Below is a small trained network, with its code and all its weights. Each question gives an input and a target symbol and asks what happens when units are switched off, that is, made to give their printed mean instead of their output.

import numpy as np


def w(rows, s, z=0):
    codes = np.array(rows[::2]) - 128.0
    scale = np.full(codes.shape[1], s)
    scale[-1] = z or s
    return codes * scale


def norm(h):
    return h / np.sqrt((h * h).mean(-1, keepdims=True) + 1e-5)


def f(y):
    return y / 2 * (1 + np.tanh(0.7978845608 * (y + 0.044715 * y**3)))


def softmax(a):
    e = np.exp(a - a.max(-1, keepdims=True))
    return e / e.sum(-1, keepdims=True)


def log_softmax(a):
    a = a - a.max(-1, keepdims=True)
    return a - np.log(np.exp(a).sum(-1, keepdims=True))


def net(x, mask):
    ids = ['δεζηθμπσφψω'.index(c) for c in x.split()]
    T = len(ids)
    res = E[ids] + P[:T]
    u = 0
    for l in range(3):
        q, k, v = (norm(res) @ M[l].T for M in (Q, K, V))
        z = softmax(np.where(np.tri(T) > 0, q @ k.T / 2**0.5, -1e9)) @ v
        res = res + np.where(mask[u], z, O[l][:, -1]) @ O[l][:, :-1]
        u += 1
        y = f(norm(res) @ A[l][:, :-1].T + A[l][:, -1])
        res = res + np.where(mask[u : u + 4], y, B[l][:, -1]) @ B[l][:, :-1]
        u += 4
    return log_softmax(norm(res)[-1] @ U[:, :-1].T + U[:, -1])


Q, K, V, O, A, B = {}, {}, {}, {}, {}, {}
E = w([
[142,91,101,186],'δ',
[161,130,130,171],'ε',
[81,119,74,61],'ζ',
[47,138,148,109],'η',
[66,225,161,179],'θ',
[105,79,38,206],'μ',
[146,142,77,71],'π',
[76,103,140,134],'σ',
[172,177,131,1],'φ',
[105,98,153,129],'ψ',
[122,156,142,169],'ω',
],0.017)
P = w([
[41,230,17,85],'0',
[107,1,133,178],'1',
[106,59,91,154],'2',
[197,31,117,109],'3',
[81,25,83,160],'4',
[162,110,114,103],'5',
[68,81,175,139],'6',
[56,93,199,121],'7',
[135,113,230,54],'8',
[144,96,160,133],'9',
[136,15,144,192],'10',
[164,47,97,108],'11',
[32,68,102,95],'12',
],0.0065)
Q[0] = w([
[178,132,156,127],'0.h1',
[3,122,122,53],'0.h1',
],0.0048)
K[0] = w([
[145,185,155,176],'0.h1',
[2,82,47,61],'0.h1',
],0.0049)
V[0] = w([
[1,125,77,52],'0.h1',
[61,53,140,137],'0.h1',
],0.0081)
O[0] = w([
[205,55,81,118,254],'0.h1',
[2,142,248,119,184],'0.h1',
],0.009,0.0087)
A[0] = w([
[61,229,252,229,184],'0.n1',
[74,40,38,54,252],'0.n2',
[74,139,1,41,169],'0.n3',
[210,238,239,13,231],'0.n4',
],0.0068,0.0024)
B[0] = w([
[166,18,118,148,189],'0.n1',
[97,142,254,68,255],'0.n2',
[159,150,163,72,187],'0.n3',
[133,63,103,21,145],'0.n4',
],0.0069,0.0085)
Q[1] = w([
[122,156,97,254],'1.h1',
[140,82,162,239],'1.h1',
],0.007)
K[1] = w([
[184,70,130,221],'1.h1',
[119,103,254,120],'1.h1',
],0.0074)
V[1] = w([
[238,254,80,154],'1.h1',
[211,102,189,212],'1.h1',
],0.0069)
O[1] = w([
[99,84,58,113,2],'1.h1',
[141,50,124,2,93],'1.h1',
],0.0081,0.0079)
A[1] = w([
[150,166,83,116,19],'1.n1',
[140,201,117,254,153],'1.n2',
[148,119,186,20,10],'1.n3',
[233,151,63,167,250],'1.n4',
],0.0066,0.002)
B[1] = w([
[187,154,140,191,91],'1.n1',
[74,106,65,30,125],'1.n2',
[43,96,82,220,252],'1.n3',
[161,1,180,139,120],'1.n4',
],0.0079,0.0037)
Q[2] = w([
[80,44,254,60],'2.h1',
[206,93,146,93],'2.h1',
],0.0077)
K[2] = w([
[159,227,9,134],'2.h1',
[139,156,145,99],'2.h1',
],0.011)
V[2] = w([
[255,94,225,132],'2.h1',
[67,198,224,93],'2.h1',
],0.008)
O[2] = w([
[124,128,199,46,2],'2.h1',
[2,163,159,135,187],'2.h1',
],0.016,0.0038)
A[2] = w([
[254,71,165,154,254],'2.n1',
[155,61,21,121,121],'2.n2',
[134,108,73,129,68],'2.n3',
[129,181,72,30,177],'2.n4',
],0.0091,0.0046)
B[2] = w([
[70,111,178,60,254],'2.n1',
[81,97,188,180,179],'2.n2',
[205,114,180,255,120],'2.n3',
[80,69,88,126,136],'2.n4',
],0.0084,0.0061)
U = w([
[138,168,79,193,76],'δ',
[192,93,106,95,46],'ε',
[2,90,73,134,121],'ζ',
[95,183,164,110,34],'η',
[170,37,32,190,101],'θ',
[132,154,50,185,52],'μ',
[181,109,119,66,54],'π',
[83,113,214,140,247],'σ',
[83,47,99,49,251],'φ',
[110,125,191,134,152],'ψ',
[192,28,90,103,12],'ω',
],0.0088,0.0031)

Each question gives the input, a string of symbols that net reads in full, and the target symbol t.
The units are the heads (2 rows each of Q, K, V and O) and the neurons (one row each of A and B). Each row of codes is followed by its name. A weight is (code - 128) times the scale printed after its matrix; where a second scale follows, it is the last column's (O, A, B and U).
mask holds one flag per unit, layer by layer, with each layer's heads first. A switched-off unit (its flag False) gives its mean, the last column of its rows in O or B, instead of its output. The means were averaged over made-up inputs and are rounded, as every weight is.
A unit's drop is (log p(t) with every unit on - log p(t) with that unit switched off) / (log p(t) with every unit on - log p(t) with every unit switched off).
The circuit of an input: a set's keep is (log p(t) with only the set's units on - log p(t) with every unit switched off) / (log p(t) with every unit on - log p(t) with every unit switched off). Starting from the 12 units with the biggest drops (on a tie, the unit counted first), units are removed one at a time, each time the one whose removal leaves the highest keep (on an exact tie, the one counted first), for as long as the keep stays at least 0.8.
circuit, biggest first: the units of the circuit, biggest drop first
top k neurons: the k neurons with the biggest drops, biggest first
top k neurons in layer l: the k neurons of layer l with the biggest drops, biggest first
drop when u is switched off: that unit's drop, to one decimal
input θ ψ π, target θ: circuit, biggest first : (2.h1 0.h1 1.h1 0.n2)
input θ ζ σ η ζ η σ δ, target θ: circuit, biggest first : (2.h1 0.n2 0.h1 1.h1)
input ζ ε η μ θ ψ ω μ π, target ζ: top 3 neurons : (0.n2 1.n3 0.n4)
input θ θ σ μ ζ σ π ε σ ζ ψ ε, target θ: top 3 neurons : (0.n2 1.n2 1.n3)
input θ ω ζ ζ θ ζ σ δ σ ω, target θ: circuit, biggest first : (2.h1 0.n2 0.h1 1.h1)
input θ φ ζ φ ω φ φ π δ ψ, target θ: top 2 neurons : (0.n2 1.n2)
input φ θ ω, target φ: top neuron : (2.n1)
input θ ζ θ σ δ σ δ φ φ ζ σ μ θ, target θ: top 2 neurons : (0.n2 0.n1)
input θ δ η ε ζ π μ, target θ: circuit, biggest first : (2.h1 0.n2 0.h1 1.h1)
input ζ ω φ, target ζ: circuit, biggest first : (1.h1 2.h1)
input θ θ σ ζ π ζ, target θ: top 2 neurons : (0.n2 1.n2)
input θ ε ε φ φ ε ζ μ, target θ: top 2 neurons : (0.n2 1.n3)
input ζ ζ σ θ ζ φ ψ ψ θ ε φ, target ζ: top 4 neurons : (0.n2 1.n3 0.n1 0.n4)
input θ μ δ, target θ: top 2 neurons in layer 1 : (1.n2 1.n4)
input θ π δ ψ π σ π ε ε ψ π ε, target θ: top 2 neurons in layer 1 : (1.n3 1.n2)
input θ η ζ ω μ φ η π, target θ: top 2 neurons in layer 1 : (1.n2 1.n3)
input θ ζ σ ζ π ω π θ, target θ: drop when 1.h1 is switched off : 0.1
input θ ψ φ, target θ: drop when 2.h1 is switched off : 0.5
input θ μ σ ζ φ, target θ: drop when 0.n2 is switched off : 0.2
input θ ζ π ε δ ζ ω σ ω ω, target θ: drop when 2.h1 is switched off : 0.7
